Each row has a hidden value. The values are split into ranges, and the band after each row names the range that its value falls in. Each part has its own value, ranges and names.
[  48 -122  -33   28   37  -15  173   42   14   76  107    5   45  -12
 -147   33  -25  -48   48  154 -227    4   32  106 -176 -294  104 -103
   -4   35   46   -5  121  -23    2  -48   32 -144   62  213 -100] : L
[ -52 -159  -23  -41   81   67   39  154  -37 -219   96  111   89    9
 -236  -23   46  200  325  226 -145  141   -8   14 -283 -310   27 -178
   31  113  -57    0   59  119   67  -90  157  -78  -10  193   77] : W
[ -72 -150   40  -62 -248  -34  240   79   85  -61  -67   25 -108  -68
  201 -181  248   62  305  132   80  108  119    3 -202    5  -49 -122
 -197 -162   10    7  106    2  197 -286   82   68  244   68    0] : L
[ -13 -110 -191 -120   70 -207  209  164    6  187 -112  210 -137 -152
  -61 -174   94   79  277  180   35    2  -35 -176   18  106    2   67
 -166   43  -91 -210  166   53   51 -201   17  106  -40 -191  183] : N
[  11   55 -121  -48  166 -225  126  142   22  171 -162   90 -101   36
 -137  -79  168  -79  104  157   50  -99  -75  -94  103   30  133  115
 -153   90    7 -142  238  -23  -71    4   -1  -39  -52 -127   42] : D
[-174  -31   30  -36  -42  -27  -40  -70   99  -36  -84 -118  -46   99
  -47   64  -78 -275  -88   24  -12  -95 -112  -60   42  -17  -17   40
  183  161   36  104  126  -40 -112  128   57  -89   92  124  -31] : W
[ -66 -138   -5  -84  -73   24   78  130   56  -83  -19   54  -26  -39
 -103 -122  148   91  335  190  127  181   -1  -41 -324 -135  -41  -67
 -136   22  -18  -11  164  146   88  -62  119  -44   81   54  -20] : S
[  -9   78  -35   -8   -5 -117   -1  -45  111  132 -163  -57 -223  -18
  156  -25  -65 -174  -96  -25  -70 -284   -3  -88  304  176  125   99
  132  -20   14   46   11  -55  -90    5 -125  155   32 -182   89] : X
[  68  130 -166  117 -119  174  102  -47  116   19  -36  -28   27   82
  150  -18  203  -10  -39   93   78   70   99   73 -168   56  156   87
 -141 -140  -65   56   -9  179  -46  -11  149  -72  126   88  -66] : V
[ -41  -24 -199   57  430 -130  -44   69  -40  111  150   68  -12  -56
 -317   11 -108  -51 -135  173 -216 -147   27   -4    7 -172   63 -109
  300  141   65 -140   27   21  -17   63  150  -59 -103  168  153] : W
[  42   91   88  -79 -233  -12    2    5  142  131 -268  -12 -250   43
  151  -65  123 -136   87   24  265  -49  -57 -106  141  270  113  251
 -154    1  -68  169   62   71 -118  110 -129   75  111 -259  -21] : X
[ -55  100  -40   37 -121  134  -12  -99   80 -152  -82  -26  -40   93
  192   25   95  -39  -20   -8    2  -64   -3   13   73  159  100   29
   92  -53  -98  146  -88  109  -29  -64  112   36   87   61  118] : N
[-107 -101   59 -110 -172  107  -85   34  110  -11  -33  149  -51    7
  -14  -98   27  126  285  157  316  139   18  -35 -123  163 -190  -15
   21   54  -78    8  -27  107  166 -122  119   30  -24   38  179] : D
[ -69   48  -83   98  195 -106  -49   21   88    4   64  -33  -86  -10
   58  -67   82  -16  -90  122 -135 -222  189   73   51  -45   44 -225
  248 -121  165  -99  -50  -71  134 -122  109   82   13  151  142] : X
[-110  -65  159  -80 -275  119   37  -58   48 -169  -76   -7  -72   80
   68   23  133 -103  119   33  128  118  -96    2  -86   89   -5   26
   -8   69 -104  264    7   95   -9    1  109  -72  214  149   16] : V
[  34 -345   32  -92   -3   23  320  119 -126  -33   79  102 -158 -305
  -34 -189  124    7  318  115  -35  165   98   36 -352 -209  -15 -162
 -171 -114  -33   85  173  178  181 -222  163  -44  276  203   10] : N
[ 131 -123   42  -33 -161  200  104    9   56   44 -110  -20 -253 -194
  228 -167   10   -2  229  -18  131  -13  132   21 -180  -10   86   35
 -167 -223  -31  157   75  240   70 -108  -51   99  158 -100  -57] : D
[ 148  173   10  102  -75  207  -70 -182  108   38 -131 -192 -235  -12
  301   33 -135 -187 -207 -185  -59 -300   68   67  204  114  286  141
  141 -186  -21  281  -90  151 -142  100 -141  124   94 -149  -53] : Y
[-155 -236  -22 -145  -17 -118   60  106   19  -18   37  151    8  -61
 -210  -22 -117   54  253  207 -119   76  -93 -136  -52  -78 -134  -76
  130  232  -78  -61   64  -36   39 -103   63   12  -17   73  179] : B
[-262   76   62  -55  -89  -34 -287 -109  184  -24  -59   -8  -17  213
  -68  123 -130 -157 -135   80  106 -111 -139  -99  236  246 -137   48
  409  276  -15   72 -119  -97  -72  141   61    7  -74   76  205] : X
[ -16   93  -96   62   87  314 -149  -51   17 -230  -44  -42   26  129
  -81   76   72  -27   14   22   57   22 -101   31 -230 -117  182   54
   59   70  -91  158   30  363 -143  165  191 -150  -38  137  -13] : Y
[  -6  151 -100   86 -189  204  -99 -127  226    4 -154 -139  -80  133
  255   41   13  -83  -86  -19   36 -136    5   -8  -44   79  162  112
   31  -76   -5   82  -34  156 -131   56  -50   52    5  -79  -82] : L
[ -80  275   -6   21  -81  -34 -208 -170  224  119 -234 -157 -103  256
   84  150 -134 -305 -284  -73   61 -314 -168  -82  409  271  140  262
  236  155    3  112    1  -81 -263  250 -146   25  -87 -185    4] : Y
[ 149  152 -116  138   11  105    6 -128  143  198  -86 -121 -218  -75
  320  -60   -8 -154 -205  -76    1 -294  190   94  114  132  207   61
   50 -288   75   56  -40  109  -15  -37  -61  114   54  -87  -19] : B
[-130  -74   72  -97 -105  -40  -58   19   92  -12   -4  136  -36   35
  -29  -34   -5   77  189  145  104    7  -11  -21   69  147 -143  -80
  146   91  -40  -16  -55  -52  149 -160   67   56  -47   60  235] : B
[ -87  -42  -41  -49 -145    3  122   67   67 -105  -26  122   87  101
   -9  -34  181  136  264  189   29  130  -20    0 -109   16  -21  -56
  -94   41  -92  -45   44   10   92 -202  137  -37   27  106  106] : V
[ 179  -38 -136    4   98   15  216  -51   -4  151 -155  -95 -283 -261
  236 -124 -157 -136   49 -176 -183 -338   41   -8  122  -43  260   73
  -67 -244    1   20  203  150  -30 -168 -181  171   23 -272  -37] : S
[  73  -80   50   52   21  -99  335   95  -61  -79   97   51  -57  -81
  125 -140  296  110  186  124 -185  -25  236  217  -73 -147  126 -293
 -112 -275   69    6   43  -99  284 -390  125   17  231  237   52] : L
[  37  160   12   70   51   35  -51 -119   46   46  -53  -45 -215  -16
  215  -42   12 -112 -181  -83   56 -255  122   81  292  268  123   19
  211 -166   -3  149 -137   30   57  -55   39  131   86  -18  172] : W
[ -50  116  149  -32  -84 -128   43 -109   30  -68 -103 -123 -194   36
  122   38   37 -244 -134 -107  -66 -199  -84   -3  358  207  148   54
  189   -4  -35  275  -17  -85  -66   52  -42   82  208  -56   71] : F
[ -77  121 -108   63   42  122 -190  -74  164    0  -87  -42  -67  132
   72   30   51  -45  -60   44   69 -176  -30   15  -60   30   90  -14
  134    6   66  -56    0  146  -30   12   42    0 -147   25   45] : L
[  30   40   32  -22  -32   59   64  -68  -18  -81  -63  -44  -78   18
   -4   57  -46 -124   -8  -56  -84  -74 -109    6  125   32  177   99
   74   48 -124  229   34   96 -116   59    7  -22  101  -16   24] : S
[  39 -100 -139   56  115  -47  135   34   72  117    2  -49 -169 -189
  145 -145   22  -53   42   64 -156 -195  185   39 -121 -154   86 -156
   11 -219  146 -118  119   50  109 -193    4   92   59   33   -8] : N
[ -70  -37 -110   42  -14  201   32   31   53 -229   23    2  214  172
 -140   78  139   28  161  182  -69  149  -68   63 -370 -293   77  -69
  -66   98  -39    8  144  176  -64    8  231 -253  -12  304  -80] : B
[ 130 -316   92 -125 -222  120  369   54  -78    2   15  131  -66 -229
   62 -120  -52   77  418   48  -48  151   59   75 -177 -119   -2  -38
 -241 -114 -152  139  146   98  158 -318    8  -20  187   70    5] : B
[  16   16  -46   13   19 -104  224  -31   24    9  -62  -63 -168 -137
  241 -155  120  -71   58  -58  -40 -188  121   67  116   91   90  -94
  -19 -272   48   -7  119  -15  171 -278   41  130  150  -41   70] : F
[ -41  -37   45  -75 -273  172   66  -48   63 -103  -55   85   82  104
   32   27  -55   66  211   61  116  138  -58    7   15  135  -51  100
  -19   78 -208  150  -19   53   21 -109   89  -42   51   56  101] : W
[-148    9  -18  -18  -58   71 -175  -50  144  -27  -68   -1 -169   13
  101  -50   72  -45    9   61  169  -69    0  -61  -66  154  -47  -36
  169    8   25   29  -67  149   46   -6   90   84    6   26  135] : V
[ -19  145  -66   43  -49  149  -64  -67   88 -119 -108  -17   38  188
   40   97   77  -52  -12   35   -4  -65  -95   15   36   49  165   93
   41   61  -90  102   -2  128 -135   54   75  -76  -43   46   41] : B
[ 107  -27  -71    3   64 -105  184  123   22  218   35  117  -61  -82
  -88 -133  104   53  123  201   72   44  149   51  -41    4   42    2
 -129  -74    1  -76   81  -15  108  -98   63  -18   71   15   39] : W
[ 183  208  -96   45   48  183  -77    1   52   24  -59   67   -6   92
  -83   40   72  120   93   56   95  -16  -72   62  -25   32  272  154
  -84   -1 -134   69   -8  281 -105   91  -13  -42 -166 -156   21] : F
[  54  -13  -58  -10   39    9   54  104   31   40  -90   92 -295 -165
  167 -233  303  107  209   97  180  -34  142  -16 -152  101  103  -67
 -149 -222   19  -24   14  238  157 -171   65  158   87 -103  118] : V
[   3  128   64  -26  -38 -141  -43  101  105   53 -112   79 -150   93
   12  -65  253   43  106  173  128  -54   26  -27  138  171  103   21
  -27    7    7   26  -40  -36   21    5  -22   79   23 -107  123] : B
[  25   12 -103  -56   45   77  -61  -72   39  123 -145   31 -113    8
  -87   99 -203 -175  -39  -32  -50 -162 -228 -119  125   56  155  233
   88  202 -126   72   86  180 -248  146  -94  -30 -143 -149   51] : N
[ -46 -257  128 -139 -152  106   72   61   45  -62 -122  -60 -217 -150
   11 -133   21 -111  323   31  150   76  -50  -65 -341 -184  -19  -16
 -149   -8   28  147  263  214   25    7  -15  -29  168   -4 -147] : Y
[  74    0  -36   22  140   20  104  -89  -48   87  -15   17 -104  -67
   49    8 -142 -138  -78  -75 -128 -251   23   97  237   47  125    8
  142  -61  -30   63   44   -1   26 -135   14    1  -11   54  126] : D
[  -6   -8   27  -86  -78 -138  139  127   34   93  -76  163  -86   20
  -71 -105  286   38  219  211  204  123  -12  -31  -16  146   12   47
 -193   39  -62  -13   85    6   72  -78   84  -32   87  -14   96] : N
[  51  208   32   65  -94   63 -142 -104  205  101 -164 -221 -188  108
  116   51   13 -260 -197  -43   88 -193  -31   -2   70   62  228  174
   61  -32   75  194   41   97 -213  294 -134    5   72 -147 -180] : S
[ -56    8   25  -21 -150   99  -57  102  138 -106 -106   13  -96   75
   29  -95  354   48  230  203  253  164   18  -35 -343  -26   48  -15
 -179  -21   16   66   64  221    8   63  119  -47  111   46  -56] : N
[ -32   68  -55   -9  201   47 -172  -30   -1   30  -48   65 -136   51
 -161   71    9 -105  -80   39   25 -147 -162  -34   43   38  146   60
  178  174  -34   49   -1  202 -120  142   53  -56 -139   17  133] : V
[ -37   16 -161   25  120  167 -131  -12   52  -70  -24   19   40   84
 -164   99  -61  -40    5   98  -83  -34 -134  -52 -153 -144  128   56
  120  178  -66   17   47  245 -181  147   96 -116 -137   81   31] : B
[  20  185 -157  120  180   -7  -74   45   80  -24  121  -14  130  143
 -244   74  141   44  -93  212  -90   34    7   73 -132 -147  179  -41
  113   72   17  -26  -18   98  -84  176  159 -134  -47  134  -14] : F

[  17  -85  -42  -50   52   94 -116  202  242    9 -114  335 -151 -162
 -142  159   55  -46 -129  105   57  -49  129 -483  133  193   11    6
 -122 -109   32   76    7   41 -215  -33   20  -61 -155 -281  -60] : [95]
[ -35   69   57   64   76  285  104  236 -274 -291 -114 -213  182 -211
  223   94   26 -306   38  -28  125   47  159  140 -184  113  -73  -96
   65 -105 -148    0  127 -139 -106  -86   34  131 -178  -57   91] : [76]
[ 208  152   97   35  -83   78 -196  102  -12  151 -153  -38  122  195
    9   34  -14 -362   18 -175  271 -160  -97   99  168  -73  272 -161
  246   51  -48  -12  -61  502  -41  273  -89 -107  -41 -148  -15] : [80]
[ 152  -74   92  -15   59  117  -13  142 -148 -158  -40    5   20   -7
   78  162   82  -75  122  -13   86   87   59   -6  -26   11  114 -119
  -15 -115  -20   83   84  -17  -58   14 -131   26   98  -43   82] : [91]
[ 180 -184   40  -87  -65  -82  -73  -41  212  275  -13  369 -135  -16
   56   65  118  -33   63  -19  -72   79  -83 -142  101  -37  119  108
  -30  106  -13  -91   88  119 -173  146  -81  -42   60  -66   -5] : [76]
[ 425  193 -113 -129 -600   57   92  165  275  141 -334  363  -17  -76
  -30   37   77 -189  171 -186 -292 -258 -240  -50 -144  204   89 -311
 -122  -27    9 -136  200  380 -419   75 -272  314  132 -227 -151] : [95]
[-365 -195   91  109  452  166 -236  -78 -104  -15  349  336  -97  110
  368   -4  207   92 -267  112   10  321  422 -180   -3  183  -13  534
  130   10 -109   -4 -167   10   22  128  105 -251  196 -168  211] : [69]
[ 130 -117   60   17   77   32 -128   49    5  -91  131  188  -12   50
   56   -3  121  123  -74   32  -24  204  124  -50  -18   73  117  155
  -65  -34   24   61  -70    5  -12  113 -123  -78  216 -122   83] : [87]
[ 181  217  -52  -45 -352  -46  -31  149  137  170 -218   43  117  -67
  177 -157  100  -75   83 -107  -59 -121 -119  146 -137   59   31 -144
   26  105  -61 -100   76  148 -272   17   19  -20   13  -51   14] : [77]
[ 161  -12   84  -70  -82 -118  -41  -46  -98  135   -1  -31    6  126
  225 -100  173   68  225 -133   16   96 -152  205    5 -194  170  -25
   90  100  -40  -66   92  108  -66   84 -103 -159  245  213  158] : [76]
[ 298   41   77   -8  -45   -5   -4   84    6 -201  -12  -90   -2   24
 -116  -74   11   10  -59 -103   41   46   14   19   71  -53  169  -24
  -54  -64   95   32  -44  188    8   57 -195  -39   85  -20   28] : [80]
[ 464  132 -163 -131 -595  117  158  171  448  219 -356  632 -142 -183
 -180  196   54 -327  103 -139 -411 -219 -334 -192 -182  370   35 -368
 -272  -63   25 -109  263  346 -459   60 -255  450  -56 -420 -287] : [78]
[  71  516 -162   53 -182 -272 -222  -24  221  236  -98    9 -211  263
 -425 -410  273  297  -74 -168  -46  -92 -680  -25  101   -1  233 -207
 -212   82  147  144 -217  405   10   18   40 -607   84   72   26] : [91]
[ 140 -167   89  -74   -3   93   60  132   -2  -26  -53   59   89 -180
  249  175   42 -172   65   37   24   40  238  -12  -44   30  -14   77
   33   39 -100  -78  145  -81 -224   44  -42  176  -56  -64   72] : [69]
[ 356  271 -103 -115 -594   33  228   54  200  127 -320  276 -102  -75
   51  -46  122 -194  213 -270 -407 -237 -329   56 -206  149   46 -285
 -117   -1   -4 -223  255  420 -414   -4 -255  310  152  -74 -104] : [95]
[ 300 -348  218 -136  146   17  286   34  174  -76   74   17  -10 -296
  225  429  -21 -238  -86  143 -124   22  533 -106   34   11  -75  357
  -89  176  -52 -149  137  -67 -306   90  -78  446 -208  -72   92] : [86]
[ 336  283  108   24 -165   59 -135  175  -49   53 -267 -279  181  192
 -108   24  -75 -423   64 -238  354 -278 -178  181  197 -145  318 -350
  241   20   -7   25  -53  576  -25  232 -130  -85 -117  -87  -32] : [87]
[ 399   64   24  -26 -206  -74  141   94  182  -56 -125  -65    9 -201
 -148 -122  -40 -131  -57 -117  -61   66 -169  133  -35  -37   58  -99
 -152   36   71  -55   84   45  -69  -20  -83   73 -209  -25  -83] : [86]
[ 271   -9   57  -25  -66  -15   -5   85    3 -261   55  -44   15  -15
  -15 -183   25  147  -91  -88  -21  142  120   35    0  -21  115   66
  -63  -88  100    9  -41   79   12    7 -199  -41  185    1   60] : [69]
[ 388 -187   60  -46 -116  -97  133  -35  202  -35    0  190 -145 -199
 -125  -88   -4  -12  -30  -83 -171  236 -131   -8   16  -85   79   89
 -193    8  102 -105  123  -30  -37    9 -175   82  -40   -8  -88] : [87]
[ 146  -27    6  -72  -53  -96 -105   19  138  154  -27  201 -115   58
  -36   12  164   97   58  -18  -25   13 -116 -143   98  -20  145   13
  -76   53   28   15    9  139 -142   89  -82 -153  123  -12   55] : [76]
[ 163  -83   74  -78   -8   84  124  156   29    1  -81    4   72 -201
  206  195   27 -247   48   16   23   39  145   59  -92   69  -40  -58
   -5   39  -92  -35  175  -82 -200  -19   19  181 -202  -69   46] : [78]
[  47    1   47   -5   25   31   93   18   33   44  -53   20  -47 -140
  100   31   85 -179   -4  -46  -39   36  -23    9  -16    3  -10   86
  -18   84  -70 -102   96   45 -155    9   31   18 -155   10   49] : [76]
[ -39  244  -84   55 -106   91 -147  137 -153  107 -190   81  -40   83
    1 -202  135 -126  181 -208  158  130 -517  157 -105   36  129 -481
   63 -166  -44  111  124   75   73 -111   61 -351  -31   -3  -21] : [78]
[ 162  342  -37   33  -81  -24 -122  213  -50 -213  -70 -259  103  115
 -182 -135  148  182  -50  -41   95  -89 -105   58  -28   75  155 -181
 -133  -52   74  202 -169  144  -33    5  -74 -226  122  -13  123] : [87]
[ 227 -114   -7  -21    6  -73  165   42  155 -319  215   99  -75 -266
  -10 -223   87  329 -252   61 -307  401  171   30 -221  156 -106  272
 -354  -40  119   11   -6 -327   -7 -153  -74   51   58  -23   59] : [78]
[  83  -10   93   -1  232   53 -107  180 -103 -281   65 -144   -7   54
  -64   82   73  116  -90   59  204   88  208 -127   93   24  125  -33
  -54 -142   71  216 -106   -2   49  -32  -57 -184   56  -42  144] : [86]
[ 174 -166  162 -105  134   20  220   49   33 -216   66 -130  -23 -184
  179  214   37  -55  -77   62  -72  -11  456 -105   46  -16  -40  288
  -57   73  -12  -99   64   10 -230    3  -98  236  -45   49  160] : [69]
[-393  -27  132   77  583  -21 -225  117 -211 -150  134 -374  -13  -15
  174  -97  113  159 -192  147  467  170  342 -147  208 -140  -10  227
  154   -4  -44  170 -177 -213  123 -162  354 -605 -202  170  301] : [77]
[ 124  145  -55  -12 -167   77 -167  238  -87   46 -161   62  119   47
   62  -81  106  -54  165  -95  161   82 -253  151 -128   84  127 -411
   31 -122  -42  143   88  -10  -24  -26  -12 -180   48  -88   12] : [78]
[ 126  457 -170  -15 -244 -239 -298   87  187  249 -127   62 -123  299
 -328 -364  251  319   17 -156   53  -72 -614    0   69   29  261 -374
 -146    5  136  216 -162  343   11    5   12 -594  161   26   29] : [78]
[ 232    7   47   -7 -106   -4  -19   37  103   61  -84   85  -25  -42
  -40  -77    4 -170  -23 -130   31   40 -119   25   72  -54  130  -20
   21   28   13  -77   44  205  -59   96  -90  -36  -72  -63  -48] : [76]
[ 358 -378  215 -189   54   84  250  195  124  -59  -11  -36  200 -348
  380  529  -63 -331   16  187    1  -27  646   -5  -47   55 -100  204
   -2  170 -131 -111  212 -192 -381  103  -56  560 -247 -132  101] : [78]
[ 326   77   -6  -89 -298  -30   72   61  136  180 -170  183  -28  -16
   44   70  114 -147  181 -124 -152  -58 -247   91  -92   41  111 -211
  -79   60  -20  -67  166  195 -238   77 -143  126   55  -55  -29] : [86]
[ -85  243  -84   69 -106   88 -223  114 -212   39 -172   84  -56  156
   -5 -278  170    4  198 -222  166  104 -474   76  -45  -13  179 -398
   95 -204  -20   98   63  138   78  -85  -13 -430  159   40   21] : [69]
[  47 -108   54    5   24  166   34  126 -103   55 -134  142   20 -158
  181  205   79 -308  183  -12   58  113  -83   41 -108   49   11 -150
   23  -40 -136  -16  223 -130 -140   -7   19   85 -139  -86    6] : [91]
[ -94   98   91  106  159  125 -130  -34  -60  183   -7   95  -45  143
  138   51   92 -344  -66 -111  130   10  -71   42   75   20  129   52
  200   75 -111  -49  -47  358  -21  181   72 -172 -102 -125   46] : [91]
[  53  178  -25   45   74  106 -100  288    8 -224  -86 -132   96  -77
 -162   84   86    1 -140   97  144  -80   99 -140  -11  192   37  -86
 -149  -74   10  204 -123  -21 -110  -17   34  -95 -131 -183   69] : [87]
[ 441  -29  110  -58 -110  -39    4   82   41 -177  -56  -57  -29   46
 -169  -22  -32  -15   16 -137   64   20  -21   -9  147 -134  243  -99
  -43  -88  136   23    3  254    8   88 -293   10  127   -8  -13] : [80]
[ -48   20   19   39   21   49 -126   33   39   59   56  168    9    2
  224 -152  106  -15 -129  -38   -6  120  121    7  -48   92   20  182
   88   42  -59  -69  -48  107  -81   65   52 -148   60 -108   73] : [95]
[-120    3   60   53   68   98 -218  -22    8  257   12  264  -24  127
  289  -63   95 -219  -62 -100  108   54   51  -13   61   35  102  132
  268   69 -119 -109  -29  314  -71  175   74 -206   34 -148   48] : [95]
[ 277  -25   79  -11  -36  -31  159   -5   35 -175  -31  -61 -122 -129
 -118 -113   -7  -65  -36 -146  -64  136 -101   33   46 -115   87   15
 -107  -47   90  -77   83   89    7  -46 -154   13  -62   78  -18] : [80]
[  62   90  -28    4  -65   10  -11   95  126  183 -144  107   -9 -120
   -7   79  132 -178   29    6  -19  -47 -183  -28  -39   87   13  -52
  -88  114  -83  -16   67   30 -217   49   86  -34 -203  -95    2] : [87]
[ 195  213  -33  -28  -97 -218  -95   -5  228  156  -26   24 -129  120
 -221 -142  183  182  -66  -57  -61  -54 -276  -51  102  -20  169  -17
 -173  129  100   64 -124  261  -90   76  -27 -284   50   28   57] : [91]
[-184   57   91   35  427  -42 -391  321 -244 -316  151 -514  267  102
  110 -119  129  406 -181  222  559   99  468  -54  149  -58   89  115
   98  -39    2  355 -323 -269  123  -55  212 -584   52   91  367] : [95]
